Every row comes from one small tree of marks. The marks that hang from a mark follow it in brackets, in the order of their numbers. Every link used is in the known rows. Which tree was each row made from?
Each row is shifted at random along 4 fixed directions that mean nothing.
Known rows:
K809{K120{K279} K701{K205 K350{K748{K698}}} K733}: [  94   22 -212 -253   38  130   36 -124 -104  162  -89   -3 -100 -257
  131  -50   20  244  -86  314  368 -431   77 -590 -348   17 -109  231
 -106  -64 -470  -80  -30 -137   77 -153  103 -207 -142 -493  -12  106
 -120  209 -304 -225   76 -148  -70  231  -43  -36  -24  205   35  -13
   46  194  -32  141  209  -83  211    5  -86]
K346{K350{K748} K733}: [ -80   78    7  169  -22  -69  -39 -209    5   57   -3   -1   56 -195
  -47  -17  -62   11 -102   17   80  140  125   99  -27   11  129  113
  -12   52   49 -119  -92  -89 -181 -131   35  -55 -133   51  163 -179
  139  -33 -205  -69   47  139   13 -175  146 -261 -224  134    2  -58
  -51   -6 -126 -170 -147  212  120  -52   56]
K748{K698{K279{K246} K350 K976{K809{K701}}}}: [ -59   -6 -385   30  -82   85  201  -30  -35 -252  140  -21    2  -68
   38 -180   87  -58  -52  137  -87  213   14 -267  -52   68  -45  100
  -78   78  -67 -197  211  -69  173   69    6  127  134   72   -1 -232
  163   82   -1  136   15   -6   -4   79   49  -55  -57  140 -139  -41
 -119  -22  173  -92 -285 -103  103  -73   27]
K701{K350{K809} K698{K120 K279{K748} K976}}: [ -67  -83 -164 -158  206  230  165  185  -53   69  139  -13 -128  -60
   77 -190    7  114 -194    3 -294  -47  251 -319  -87   -7 -120  314
 -230  -98  -47  117  222  -33  136  -88  115  220   77  -35   87 -101
  -19  222 -105 -212  -33  -29  -40  127 -164  106  174  110  136   21
 -169   14   98   77 -187   39  -13 -219 -129]
K698{K809{K120{K246 K279} K350{K748}} K976}: [ -32   14 -330  -45   94  121  330   -3  106 -121  173  -71 -149 -132
   77 -220  172  101   94   59 -160   50   25 -208  -74  116  -13  191
 -217   45 -187 -108  166 -136  169  -44   35  -57  120 -117   63 -157
  -33   92   43  -24 -174  131  -71   91  -36   50 -199   72  183  -23
 -101   80  141  -21 -138  111  154  -67  123]
K748{K698{K120 K279{K246 K733} K350{K809{K701}}}}: [-189 -118 -380 -126   86  247  228 -212   22 -325  209 -301 -370 -195
   21 -127  336   46  -14  295  -99   83  160 -297   36  147  -60  201
 -370  -17  -23 -104  160 -280  322 -120 -231   60  312   17  146 -297
  228  -58 -304  -27  206   64  -37  161 -121  -14  -89  349   57 -174
   25   -4 -129   -2 -157  -78  244 -103 -229]
K701{K350{K748{K698{K120}}}}: [-124 -273  127 -139   65  126   59 -183    9  -89  -67  -64   89 -106
  141 -138  299 -119  206  283  174 -199  -40 -256  173    7 -109    2
  248  -78  -58  -89  -52 -133  -97 -297  145 -283  -30   24  -87   72
  -31  -12 -224  388 -139 -137  119  137 -172  -42    1  317 -310  161
 -107   13  148   80  131 -187   15   78 -136]
K120{K279 K698{K809}}: [ 206  279 -322  -45  -26   22   23  129   32  -27   92   72 -147 -144
 -107   75 -214  165  -14  160   86  132  254   -4 -273  -22  -44  204
 -492  -75  -43  190  160  -81  176  257  -57  250    7 -242   77 -120
    9  144 -164 -583  212   77 -225  -18  199 -141   46 -133  304 -165
  130    5  -95   -8 -242  338   23 -291   93]
K246{K976{K809{K120{K279} K733{K350 K701{K205}}}}}: [ 164  114 -141  -48   26   23  -16  171   20  246    7  191  122  159
   31  -56 -219  170  -71  -94 -305  -31  -75 -106 -198 -128  -12  261
 -204   19 -119   65  271  196   43   55   56   87  -59 -136   54   23
 -191  269  265 -266 -223   92  -69   27  -50   62  -14 -147  186   13
 -157   96   59 -104  -99   37   54 -152   14]
K350{K748 K809{K120 K733{K346 K701{K698{K976}}}}}: [ 103  278 -183  141  -91 -179   91   -3 -110  161   29  274  118 -184
 -135   22  -82  109 -155   11  122  -67  108  -37 -480  -41  288  401
  184   56   36  -73  271   24 -265  -74  143 -267 -147 -182  135  -33
  -82  321   48 -174 -180  173   29 -138  336 -234  -33 -143 -155 -145
 -219   10   68 -233 -182  253   73 -255  293]
K279{K246 K733{K350}}: [  41   96 -276  -41 -216 -143  -68 -222  -69  136 -102   29  164  -52
 -166  -42 -290  -40 -221  -33   65  238  -35  107 -131   88   14  182
   67   75   19 -254   -8  115 -118    4   42   70  -14   -1  158  -20
   18  282 -310  -79 -102  128   42  -75  186  -93  -51  -39  -91  -41
   67  115  -27  -57 -222   14  204 -120  131]
K279{K246 K733{K346 K350 K698{K120}} K748}: [ 136  -90 -118 -165  -19  137  104  -70   81  301  -40   72  244  206
 -132 -194 -346  -90 -224  -43 -326  247  -84   84  -20    6  -40  309
  -36 -101    2  -54  113  118  128 -198   13  159  160 -144  126 -141
 -289  481 -246 -109 -278   60   42  187  -20   73  184    0   20   16
 -125  148  140   79 -370  -57  267  -32 -105]
K809{K701{K350{K748}}}: [ -83  -18 -182  -35   91  -77   86 -240  -87  -84  109  -18 -201 -308
   24   -8  275   48   99  116  117 -209  141 -184  -88   43  157  161
  -91   44 -154 -190   -7 -107   67  -80   29 -120   30 -104   82  -36
  188 -112 -193   34   -3  134   27  -25   44  -32 -114   97  -28  -48
   41  109  -85  -52   45   59  157  -35  -12]
K350{K748 K809{K120{K346}}}: [ 123   83  169 -211  141  220  138  333  239  234   60  245  -30  173
 -147 -140 -204  165  -74  -55 -282  -78   47   16 -135 -176   87  338
 -132  -71  -43  237  203   91  -80  -41   87  -45   19 -102   99 -213
 -286  348  265 -442 -299   44  -80   25 -140   58  166 -186  140   42
 -229   -4    9  -69  -53  165 -155 -228   77]
K346{K350{K809} K733{K246 K701{K698{K279}}}}: [ -62  -20 -191   49  -65   55   65 -173   12  131  158  -48  -19  -77
  -31   22 -192  -12 -152   -4 -294  260  -59    9 -112 -108   84  269
 -159   31  142  -86  257   85  -78  -73   23  -23  138  -45  243 -244
  291  162    0 -162 -238  227  -23 -135  130 -116  -66   31  313  -73
 -250   58  -55  -30 -173  178  190  -83  116]
K701{K698{K279{K733} K809}}: [  56   87 -208  -74 -116  -77   67  127  -52  119 -119  131  158    3
  -17  -29 -273   71 -264   75  157   32  -37 -142 -304    0  -72   80
  350  -38   36  -17   99   18 -157   17  267   57 -140  -32 -104  151
 -153  481  -21  -10  -69 -178   85   94  133 -102   81   -9 -179  -68
 -111  -98  191   63 -195  -73  -83 -141  139]
K733{K346 K698{K809}}: [ 160 -147   13  -39  -28  284   17  103   43  -38   -4  -42   52   43
   34  -63  -47   88   27  294  -19  -79 -101 -154   14    0 -289  -72
  -18 -195  -88  218  -34  -21  270 -107   53   98   73 -351 -216   74
 -361  191  -63  -17   52 -265    2  293 -127   82  191   96   62  -68
  -64  -12  237  228   80  -76   44  212 -312]
K279{K246{K976} K733{K350{K809{K701{K205}}}} K748}: [ -87  -70 -231  -55  -47 -178  186 -512   -8   28  -73   54  100  -92
  -64  -18  203  -59  182  145  264  -67   78  -90 -149   85   30  348
  120  133   18 -245   -3 -163   52 -305   30  -56   85 -133  123  150
  -20  241 -386  137  -28  195   60  -46   46  -75 -273  219 -322    7
    1  175   -9 -153 -204   55  290 -249  166]
K120{K246{K976} K279{K748} K698}: [ 142  140 -295   73  -78 -196   83 -238   59  -93  -45  140   45 -117
  -83  108   78  -68  314  378  506  111  304  -12 -222   33   15  182
 -391  -28   -8   70  166 -334   80   79   25   22  -55 -263   13   41
   89   14 -388 -204  188  110 -199  -55  279 -270 -237    7 -207   14
   81  114   -7  -90 -217  328   66 -322  404]
K205{K346{K350{K748{K698{K279}} K809{K701}} K733}}: [-237 -171  -97  192   26   40  206 -444   65 -276   58 -189 -217 -243
   68    6  426  -41  128  398  279   20  116 -168   18   94  115   22
    9   54   21 -168  -81 -335  -23 -331  -61 -288   62   47   78 -189
  271 -242 -216  227  156    4   21    6  -24 -214 -335  261  -94 -138
  -92    1 -127 -122  107  140  229   39  -61]
K748{K698{K120{K246} K279 K809{K350} K976}}: [ 158  222 -369   71  -32   67  125  363  -38   11  133   53   26   -5
  -60 -179 -303  178 -336    8 -256  315  134 -134 -261   38  -48  188
 -349   43  -81 -191  276   19   90  296   29  225  -45 -125   47 -293
  -45  293   21 -356  -10  -29  -69   92  110  -86   53  -81  161 -153
  -73  -15  163  -11 -373   49  148 -148   65]
K346{K733{K246{K976} K698{K120}}}: [  98  -25  125 -112  -25  253 -143   61   93  185  -91 -111   77   93
  100  -57 -308  137 -230  108 -108   -3   12 -130  -41  -17 -307    5
 -214  -71  -29  146   -1   40  123   16   -5  232  -18 -278   15   43
 -211  268 -237 -290  116 -205  -86  103  -74   64   66  146  162 -151
  -29   11   40   88  -29  -66  147   41 -207]
K976{K809{K120{K698} K701{K350}}}: [  67   58 -239  -40 -134 -170   69 -255 -154  -80  -84  151  111 -277
  -35   31  114  119  -76  314  453 -191  -60 -379 -202  132   42    7
  219   93 -191 -219  -63   -6  -26  -60  217 -297 -195 -105 -161  193
   36  102 -119  167  -11 -125   53  103  187 -260 -228  167 -212   19
  -46  138  107  -41  121 -189   80    8  216]
K976{K809{K120{K698} K701}}: [  53   29 -156  -67 -137 -192  212 -161  -29    7 -108  213  249  -39
   -1   14   78  -19  -20  184  256  -71 -288 -270 -173   58  166  -65
  468   75  -76 -195   90   58 -131 -122  240 -435 -103   37 -186  182
  -14  200  214  381 -323  -85  126  103  184 -204 -193   60 -269   82
 -271   71  252  -53   39 -275   29   29  334]
K205{K346{K733{K350{K748{K698} K809{K120}}}} K701}: [  15  -83  138   49  -66  183  -11  -94  140   99 -114  -40   -5   83
  128  -14 -116  104 -165  153   37   25  -42 -146 -142  -41 -148   34
   47   -5  -78 -116  -45   51  -22  -42  122 -107  -91 -131  -23  -98
 -153  177  -89  -90  -34 -265  -28  205 -137  -31    6  -15   45  -94
  -77   52  -62   53  202  -88  295  138 -174]
K205{K346{K350{K809} K733}}: [   8   64   17  242 -151 -136   21 -139   30   67 -112   44  136   -7
  -48   48 -148   10 -133   97  165  243  -23   12 -101   -4   84  -79
  163   45   89 -242 -112   38 -315  -96  165 -222 -201   32    4 -111
    0   70   69   14  -91  -99   34  -38  135 -250 -155  -63 -116  -26
 -195    9   25  -44   57  116  120   31  109]
K246{K976{K809{K701{K698}}}}: [ -83  -41 -173   85   14 -191  175 -204  -24 -112    8  120   76  -51
   90   57  350  -51  201  155  106 -137  -40 -155  -77   25  158   26
  193  104   14 -105  152  -77   -2 -142   85 -182    4   92  -61  188
   93  -23  140  352 -135  102   85  -60   47  -76 -255   81 -274   21
 -214    6  139 -212  -18  -54   29 -136  149]
K246{K976{K809{K350}}}: [  21   22 -180   62   65   -5   26  -40   -8  -69  116   69  -70  -52
    4  -18  154  138   96   60 -107  -98  115  -73   -3   24  -18  154
 -271   84  -93  -16   41  -18  165   42  -49  134    3  -49   22   -8
  -16  -71   37 -157   89  102  -72  -60  -73    2 -171   37   57  -18
   -1   76  -27 -196  -24   92   36 -179  -38]
K346{K733{K246 K350 K698 K701}}: [  53  -89  -24  -37 -205  208 -269 -262  -56   87  -46 -167   46 -156
   91    5 -216  111  -55  233  116  -44  -77 -160  -80   15 -364   38
 -129  -51  -19   -2  -33   37  185   16   18  125   17 -473   14  123
  -65  158 -503 -102  164 -169  -33  117   38  -34   -9  268  203 -193
  183  103  -26  171   49  -76  314  213 -222]
K698{K120{K279{K246}} K350 K809 K976}: [-101   81 -367  -60  122  196  196 -119   58 -383  174 -360 -344 -311
  100 -241  303  229   19  140  -25  131  238 -331   41  286 -318   92
 -497   17 -111  -62  -24 -266  437   34  -26  247   57  -93   28 -170
  -41   55 -267  -28  274  -76 -122  281  -50   63 -213  372   58 -201
  158   -7  -36  116 -160    6  322   11 -222]
K346{K350{K748{K698{K976}} K809} K733{K701}}: [-201 -147   99   83  -40   90  209 -362   99  -86   27  -89   57 -145
  106  -19  246  -87  254  200   75   30  -40  -76    3  -47   82  134
  161   42  109 -118  168 -151  -96 -336   34 -270   79  -25   89  -69
  147  -26  -88  310 -131   94   79  -75  -17 -194 -267  333 -125   -1
 -203  -51   -9 -113  -38   44  180   28    1]
K346{K733{K246 K350{K748 K809} K698}}: [ -14   39 -130   88 -196   21 -207 -288  -76   53  -10  -48   77 -263
  -39    4 -105   40  -54  240  203    2    4  -77 -163   43 -155  119
   37    3  104  -51  -67  -70  -51  -59   32  -63  -38 -254   95   20
   48  111 -456  -95  105   30    6 -123  222 -218  -97  178   37 -209
   28   40   19  -53 -130  156  192  -42   54]
K698{K120 K279 K350{K809{K733{K701}}} K976}: [ -85  -14  -88 -134   -4  242  135  -26   83 -171    7 -263 -140  -67
  183 -322  141  264   66   68   26  -37   22 -383  -48  182 -436   43
 -101 -100  -39    8   61 -187  285  -49  143  180   -5 -231 -160   54
 -302  231  -34   96  184 -364  -26  413 -132  107  -84  431 -261 -140
   74  -54   97  234   -7 -278  194  107 -234]
K701{K205{K346} K350 K698}: [ -28  -16 -326  172   65 -141  -93  -13 -275    1   73  -11 -111 -242
  108  177  104  -40 -178  180   99  -82  206 -384  -86  -77  103  110
   27  -56 -102  -37  -64  -30 -160 -129  164 -162 -117   -3   93  -52
  212  -58 -254  -55  -15   71   49 -101    8  -69   49 -102  170   52
 -208  154   91    2   41  265   75 -114  -49]
K733{K350{K809} K698{K120{K246{K976}} K279}}: [  88  -84 -124 -138  -36  282 -157   52    1   52    1  -59   19  -10
  -27 -180  -78  184   42  226  -91    8  -46 -160  -53   38 -417   18
 -239 -180   39  115  116  -78  227    8   86  134   70 -370  -87   72
 -235  248 -274 -151   16 -185  -44  238 -102   -2   96  209  107  -75
   30   83  165  249  -34 -116  139   74 -185]
K698{K279{K733{K346}}}: [ -75  -31 -257   98 -143 -253  135 -258  -64  -56  -76   41  108  -13
  -35  -59   18 -117   -4  113  233  103 -144   72 -170  116  123   35
  353  -31  134 -121  129 -114 -130 -183   68 -129  -31  159  -34   73
   81   93   -5  342  -45   48  163   34  235 -150 -136   59 -388  -83
  -34  -74   84  -56 -146  -25   54  -58  231]
K976{K809{K120{K246} K350{K748{K698}} K733}}: [ -50 -194 -120 -180  -67  112  284 -179  122   35  -52   27  203   32
   85 -188  162  -70   78  256   62 -105 -397 -373   25   44   16  103
  410    8 -221 -159   11  -42 -119 -295  137 -538   21   32 -157   -8
 -138  121  178  421 -422 -114   97  176  -99  -67 -201  186 -184  179
 -323  101  272    2   71 -318    4   75  180]
K205{K346{K350{K748} K733}}: [ -13   51   38  249  -79 -146   25 -125   60   81  -87   62  151    5
  -16   -5 -125  -73 -142   36   77  257  -12   84  -39  -25  187  -40
  198   42   79 -230  -78   10 -343 -131  157 -228 -190  119   66 -186
   35   56   41   84 -166  -24   60  -62  139 -230 -150  -82 -125  -24
 -219    6   33 -111  -38  146  136   42   96]
K809{K120 K350{K748} K733{K246 K346 K701{K205}}}: [ 152  -81 -302 -123   71  342  -35  -91  -52  150  237 -141 -270 -197
   66 -107   -8  272 -139  164 -190 -279   45 -332  -83    9 -135  446
 -484  -87 -406   28  -21  -48  330  -96 -120  -21  143 -655  166 -212
 -139  110 -299 -510   43   38 -148  231 -129  146   61  123  503 -129
   67  347  -99  109  179   98  397   88 -285]
K246{K976{K809{K120 K350 K733}}}: [  54   23 -155   -2    0  -16   73  -24   12   77    0  111   86   37
   62  -63   53  134    9   40  -90 -113  -55 -169  -76   18   -2  124
  -30   60 -135  -94   59   53   28  -52   44  -64  -33  -90  -30   83
 -158   92  167  -48 -107   22  -23   33  -61  -13 -161   37  -27   31
 -146   99  104 -137   16  -73   50 -129   20]
K120{K279{K733 K748{K698}}}: [   7    4 -129  -72  -17   37   94 -275   32  -44  -61   15  -54 -128
  -63  -10   11   -8  124  290  387  -90  219  -51 -190   87  -93  219
 -175   -6  -85   -7   72 -254  142  -76  -99  115  -62 -127   41   26
   17   74 -431 -125  315  -12  -91   58   75 -161  -87  208 -200  -50
  280  -43 -188  -47 -149  113   65 -182   42]

Which tree is each row?
[  49   43 -175 -114 -138   17   75 -329  -76  -45 -150 -110 -103 -328
  158   83  221  233   -8  412  634 -389   71 -507 -272  189  -62  -34
   73  -14 -314 -151 -175 -239  169 -145   40 -279  -12 -563 -129  330
 -117   58 -373   -7  285 -245  -53  277   73 -152 -215  331 -118 -162
  120  186  -12  123  292 -264  282  103  -73] | K809{K120{K698} K701 K733}
[  70  154 -221   65  -75 -110 -187 -139 -273  -39   14   70 -100 -405
 -158   51  -30  251 -178  179  344 -143  303 -199 -229  103  -81  174
 -233   66 -104 -181 -141    9  -68   78   96   -6 -234 -205   62   34
   76    4 -380 -372  276   14  -68  -79  161 -233  -63   74   14  -51
  177  129 -131  -28  104  171   55 -156   56] | K701{K350{K809{K120}}}
[  23   71 -287   49  -11 -101  100  -76  -95  -69   97    6  -36 -211
   20   38   71   -2  -12  113  -58   -1  -42 -148 -171   15  118   19
   97   -1    1 -170  121    5   44  -27   54 -134  105  -91    6   24
   62   94  -55  105 -140  125   65  -44  146  -88  -35   -1  110 -128
 -143   39  201   15 -168   23  135  -13   21] | K733{K698{K809{K701{K350}}}}
[ -25 -167  -55 -180   55  260  117 -147   82 -164  105 -161 -118 -121
  183  -98  235   41  230  180 -157 -138 -171 -285   58  -26 -161   33
   75 -110  -32    2  196  -46  253 -179   97 -133  237 -285  -71   61
 -186  216 -106  268 -193  -89   51  280 -160   93   -7  313  111  -67
  -91   65  187  212   14 -226  223  257 -299] | K733{K698{K350{K748} K809{K120}} K701}
[ 183  -39  -35  -89   10  212  -64  -22  -56  -60    3  -78 -103 -174
  106   82  -10  248   28  338  180 -279   14 -365 -144  -40 -294   27
 -140  -87 -206  129   42  -50  344  -42  110   54  -10 -581 -138  211
 -245  275 -336 -109  168 -242  -47  273 -145   26    0  254  265 -111
  117  154   87  276  187  -95  260  245 -308] | K733{K698{K809{K120{K346{K350}}}} K701{K205}}
[ -10   50 -208  -23 -135  -59   34 -194  -37  154  -26  -48    5 -143
  100  -29   22   90   57   36   68 -117 -154 -211 -210   27   51   99
  130  -10 -148 -259  -37    8   28  -59   50 -213   52 -310  -12  105
  -69   56    0   91 -149    6   55  105   80  -17  -78   40  -12 -106
  -14  116   44   83   26 -141  249   77  -41] | K809{K701 K733{K350}}
[  39  -86 -134 -279   90  183  136  137   45  214  -57  -38   65  -10
   98 -146 -164   70 -186  152  -88   -4  -11 -398 -102  -42 -178  220
  -25 -157 -165   19   62   19  -63 -112  253  -90  -70 -120  -54  -10
 -213  381  -90  -66 -289 -187   -3  265 -129   52  154   65   70  113
 -232   49  193  275  -76 -114    3  -64  -60] | K701{K350 K698{K120{K246 K279{K748}} K809{K733}}}
[ 128  117 -311 -122   -9  -67   92   74  -70   89   25   99  -48  -37
   78   16  -37  145 -105   33    5  -51  -59 -362 -209  -31   87    6
   -6  -85 -152  -83  124    6   60   -4  184 -151   38 -292  -24    7
  -45  243   80 -147 -183   -9    4  182   82  -37    9   -6  127   10
 -202  196  166  114    6  -92  179   -2  100] | K809{K120{K698{K279 K350}} K701{K205}}
[ -15  -42 -175  -15  -92  -48  125 -364  142  -23  -56   73   14  -25
    8  -10   40  -63  228  353  324  114   29   34 -131   25   21  180
 -182  -55    5   43  142 -144   76 -114   26  -73    2 -111   84  -39
   37   50 -236  141  -40   67  -30   72   89 -109 -224  101 -159  -23
   41   20  -67  -40  -42  164  220 -145  142] | K120{K279{K246{K976}} K346{K733{K350{K748} K701}}}
[ 251  220  -22  104 -131  -37  -97   72  150   56  -45  186   -1 -102
 -291  -10 -308  198  -47  304  389  104  272   44 -166  -25  -61  212
 -414  -23 -165   35 -133 -102  -38  197  199   72 -282 -347  -42 -176
 -173  163 -236 -495  111 -124 -172   28  105 -228 -110 -128 -111   22
  120  113  -77   42   41  295  -29 -119  227] | K120{K246 K346{K350{K748 K809}}}
[  -3   -5 -142  -15  -56  147  -91  -88   -8   42   46 -143  -77  -80
   27  -32 -239   53 -260  125  -62   85   33  -81 -116   26 -145  104
 -220  -25    8  103   37  -39  129   27 -116  211   90 -133  123 -115
  105   95 -300 -257  210   -2  -80  -40   88  -17   -8   99  270 -243
   38    4  -51   -4 -169  100  133  -27  -51] | K346{K733{K246 K698{K279}}}
[  -9   35 -200   28   71  -97  102  -63  -44  -72   30  107  -11  -60
   36   -5  197  115    7  127   50 -128   92 -166 -147   52   46  103
  -69   86  -42  -22  155  -81  115  -17   54   50  -58    4  -36  115
   32   74   41   54   48   19    7   21   25  -48 -189   90 -149  -74
  -83    9   38 -171  -54  -33   59 -161   51] | K246{K976{K809{K701{K698{K120 K279}}}}}
[  87    9 -251  -60   66  109    1  158 -116   30   48   -4 -141 -163
   99  106   39  228 -152  262  175 -259  126 -486 -139  -24 -164   93
  -31  -90 -238  142 -143 -107  127  -59  166  -33  -82 -350  -80   85
 -161  200 -216 -236  115 -158  -21  150 -144   13   41   91  269    9
  -79  129  123  149  121   72   55  -58 -118] | K701{K205 K698{K809{K120{K346} K350}}}
[  -6  168 -354  165   12  -42    6  -64  -97  -24  155 -105 -183 -260
   99   55   23  113 -294  -12 -133   43  179 -135 -280   82   16  240
 -174   89  -45 -150  129  -20  184  157   14   94   28  -86  146  -76
  163  132 -238 -160   59  117  -57    2  147  -36  -34  -52  230 -263
    2   82  -45  -45 -167   78  370  -95  -36] | K205{K701{K698{K120 K809{K733{K246 K350}} K976}}}
[  16   -9 -125  186 -102  -92  114 -235  140  -17   62    1   11  -51
   55   57  -27  -62   93  249   -7  165  -70   18  -30  -41  143   69
  -55  -32   70 -100  113  -20   35 -121   61 -163   95 -129   64  -71
   56   40  -19  143 -204  123   32    9   87 -142 -204   36   53  -80
 -185   62  103   -8  -69  114  233   -8   52] | K120{K346{K350 K733{K246{K976} K698{K809} K701}}}
[ -24 -231 -168 -298  125  322  184 -152   29   -5  126 -131 -298 -120
  138 -114  290  235   84  160  -78 -314  -49 -411   91  122 -124  -18
 -249  -58 -377 -179 -102  -86  358 -131  -20 -129  220 -427  -40  -10
  -85  -52 -104  -96  -41 -114  -52  344 -297  154  -54  299  278   77
   37  261  -19  215  371 -287  265  196 -261] | K809{K120 K350 K701}
[-155 -171 -298  -66  162   40  205   53  -46   81  113 -102  -85   83
  155    1  187 -115  -51   56 -312    8 -146 -254  -25  -68  125  159
  196 -196  108  213  289 -119   -4 -364   35 -210  203  156   92  -57
  101  117   91  239 -327  167  166   75 -116  106   78   32  162   18
 -400    0  179   65 -160   37   81 -108  -27] | K701{K205 K698{K120 K279{K733{K346 K350{K809}}}}}
[ -19   25  -31 -150  194  175  222   40  193    8  156  121 -233  -38
 -127  -91  135   89  107  131 -109 -116  144   -8 -123  -68  161  370
 -259  -51  -22  236  241 -135   34 -146  -66 -137  117  -16  181 -246
   -8   83   68 -285 -137  212 -102  -35  -73  -18  -15  -47  139  -21
 -126  -10 -122 -143  -58  293  -74 -283  121] | K350{K748 K809{K120{K279 K346}}}
[  35  -85  -25 -171  -48  220   34 -134   70  -20    8 -114  -35  -69
   40  -79  -30  136  -43  212   68 -214 -144 -294  -60   18 -233  230
  -62   61 -233  102  -30   14  222  -26  -29   33    0 -175  -97   56
  -96  136  -59  -28   92 -195  -77  161 -110   85  -87  168   77  -95
   90   67  -62   46  102 -168   57   94  -94] | K976{K809{K733{K246 K701}}}
[  60  -99 -194  -18  -30  318 -106 -194  -64  -62  143 -286 -315 -263
   82   42   50  192  -96  333  110 -253  195 -273  -97   57 -254  321
 -493  -59 -257  191  -54 -150  437  -15 -206  226  143 -552   74  -19
    3  -24 -476 -360  430 -106 -178  201  -74  124   55  178  302 -280
  262  143 -228  125  165   83  273   99 -382] | K809{K733{K246 K346 K701{K698}}}
[  92   82   53   22 -121  -19 -100  -12  -67  196 -119   10  149    9
  101  119 -311   74 -151   24   67   -3  -83 -120 -241 -103  -56   24
  117  -49    7   56   98  121  -53  -10   87   14 -112 -233   -5  112
 -135  224 -127  -61   20 -103   45  -19   87  -45   -6   36  120 -120
  -47   -3   52   53  -64   -2  158   82  -48] | K346{K733{K698 K701{K205}}}
[ -55  -31 -318  134  -36  -28  199 -269 -100 -253  195 -140 -119 -281
  179   39  322  -31  250  146  -65  -47  -52 -169 -108   74   51   40
   53   34   17 -188  284  -76  267  -72  -17 -101  248 -234   10  110
   95  -18 -146  350  -63  140   64   16   85  -12 -182  198  124 -178
  -29   69  203   21 -121  -25  339  115  -89] | K733{K698{K809{K350} K976} K701}
